Below is a small trained network, with its code and all its weights. Each question gives an input and a class and asks what happens when units are switched off, that is, made to give their printed mean instead of their output.

import numpy as np


def w(rows, s, z=0):
    codes = np.array(rows[::2]) - 128.0
    scale = np.full(codes.shape[1], s)
    scale[-1] = z or s
    return codes * scale


def norm(h):
    return h / np.sqrt((h * h).mean(-1, keepdims=True) + 1e-5)


def f(y):
    return np.maximum(y, 0)


def log_softmax(a):
    a = a - a.max(-1, keepdims=True)
    return a - np.log(np.exp(a).sum(-1, keepdims=True))


def net(x, mask):
    res = np.array(x, float).reshape(1, 5) / 4 @ E
    u = 0
    for l in range(2):
        y = f(norm(res) @ A[l][:, :-1].T + A[l][:, -1])
        res = res + np.where(mask[u : u + 11], y, B[l][:, -1]) @ B[l][:, :-1]
        u += 11
    return log_softmax(norm(res)[-1] @ U[:, :-1].T + U[:, -1])


A, B = {}, {}
E = w([
[2,203,138,52,244,168,110,108],'x0',
[131,126,125,124,130,129,128,127],'x1',
[122,134,127,134,121,130,128,133],'x2',
[160,156,223,129,92,235,56,85],'x3',
[93,20,149,169,27,147,226,20],'x4',
],0.012)
A[0] = w([
[6,118,149,103,145,156,154,63,72],'0.n1',
[107,95,150,130,77,134,172,67,153],'0.n2',
[180,78,86,99,155,98,160,139,57],'0.n3',
[217,152,142,143,133,113,69,172,138],'0.n4',
[91,60,76,164,146,65,188,114,57],'0.n5',
[77,188,130,67,198,152,100,165,98],'0.n6',
[128,84,21,133,140,8,153,195,189],'0.n7',
[190,132,104,132,104,94,86,196,51],'0.n8',
[80,181,131,80,173,117,110,184,30],'0.n9',
[177,141,51,154,134,29,188,213,2],'0.n10',
[35,115,43,99,168,46,210,133,96],'0.n11',
],0.013,0.0098)
B[0] = w([
[88,213,129,62,154,169,173,151,192],'0.n1',
[102,46,124,159,164,111,153,118,198],'0.n2',
[122,171,154,172,131,140,109,115,149],'0.n3',
[115,172,167,52,116,132,171,182,191],'0.n4',
[90,183,115,99,90,31,124,196,179],'0.n5',
[135,69,138,205,76,103,86,66,222],'0.n6',
[109,144,39,163,223,129,53,85,251],'0.n7',
[157,195,125,65,165,186,140,187,162],'0.n8',
[166,77,149,201,69,89,136,75,180],'0.n9',
[171,194,216,166,179,213,11,61,184],'0.n10',
[131,172,100,85,91,51,225,207,221],'0.n11',
],0.012,0.015)
A[1] = w([
[157,52,130,147,123,141,165,154,11],'1.n1',
[83,109,122,119,165,156,117,131,42],'1.n2',
[151,54,121,134,120,125,177,166,47],'1.n3',
[92,159,131,117,188,128,123,107,152],'1.n4',
[180,161,105,59,116,160,138,199,13],'1.n5',
[135,137,81,52,89,108,178,170,1],'1.n6',
[137,102,163,158,104,128,90,96,118],'1.n7',
[187,110,153,85,109,119,128,210,78],'1.n8',
[131,71,149,163,96,111,97,96,48],'1.n9',
[107,121,96,78,177,186,140,131,6],'1.n10',
[130,106,54,190,137,1,110,142,65],'1.n11',
],0.018,0.0047)
B[1] = w([
[157,174,107,158,178,125,47,131,147],'1.n1',
[153,104,97,125,106,155,161,114,139],'1.n2',
[162,192,100,154,184,135,70,141,148],'1.n3',
[189,66,114,149,90,129,114,125,186],'1.n4',
[57,77,91,136,100,82,161,111,164],'1.n5',
[214,160,115,108,124,102,33,171,160],'1.n6',
[141,128,78,131,184,75,99,152,169],'1.n7',
[80,126,137,100,88,91,157,171,155],'1.n8',
[133,175,83,101,134,98,102,153,170],'1.n9',
[162,94,146,177,126,177,139,115,145],'1.n10',
[113,40,235,101,75,253,199,71,253],'1.n11',
],0.015,0.018)
U = w([
[180,180,113,165,155,103,7,118,233],'0',
[130,35,162,141,109,200,179,61,3],'1',
[112,170,119,70,86,54,191,223,168],'2',
],0.019,0.0027)

Each question gives the input, the list of numbers given to net, and the class t.
The units are the neurons (one row each of A and B). Each row of codes is followed by its name. A weight is (code - 128) times the scale printed after its matrix; where a second scale follows, it is the last column's (A, B and U).
mask holds one flag per neuron, layer by layer. A switched-off neuron (its flag False) gives its mean, the last column of its row in B, instead of its output. The means were averaged over made-up inputs and are rounded, as every weight is.
A unit's drop is (log p(t) with every unit on - log p(t) with that unit switched off) / (log p(t) with every unit on - log p(t) with every unit switched off).
The circuit of an input: a set's keep is (log p(t) with only the set's units on - log p(t) with every unit switched off) / (log p(t) with every unit on - log p(t) with every unit switched off). Starting from the 12 units with the biggest drops (on a tie, the unit counted first), units are removed one at a time, each time the one whose removal leaves the highest keep (on an exact tie, the one counted first), for as long as the keep stays at least 0.8.
units of the circuit, in order: the units of the circuit, biggest drop first
k most important neurons: the k neurons with the biggest drops, biggest first
top k neurons in layer l: the k neurons of layer l with the biggest drops, biggest first
drop when u is switched off: that unit's drop, to one decimal
input [1,-2,-2,-6,8], class 2: 3 most important neurons	0.n11; 0.n5; 0.n6
input [1,7,7,8,-1], class 0: 3 most important neurons	0.n11; 1.n11; 0.n1
input [4,-6,1,-8,-1], class 1: units of the circuit, in order	1.n11
input [-2,4,8,0,0], class 0: 3 most important neurons	1.n11; 0.n11; 0.n10
input [-2,6,-8,6,1], class 0: top 2 neurons in layer 0	0.n1; 0.n11
input [2,-4,-1,-1,-8], class 1: 2 most important neurons	1.n11; 0.n10
input [-3,2,8,0,-2], class 0: 3 most important neurons	1.n11; 0.n10; 0.n11
input [-1,-2,6,6,-2], class 2: 2 most important neurons	0.n7; 1.n11
input [7,-6,-7,0,-6], class 1: 2 most important neurons	0.n10; 1.n11
input [-6,-1,-1,1,2], class 0: top 2 neurons in layer 1	1.n1; 1.n3
input [8,2,7,-8,-8], class 1: drop when 1.n11 is switched off	0.1
input [4,1,-8,-4,-8], class 1: drop when 1.n11 is switched off	0.2
input [5,-2,-1,-3,-4], class 1: drop when 1.n11 is switched off	0.0
input [5,-5,-8,-6,2], class 2: units of the circuit, in order	0.n11
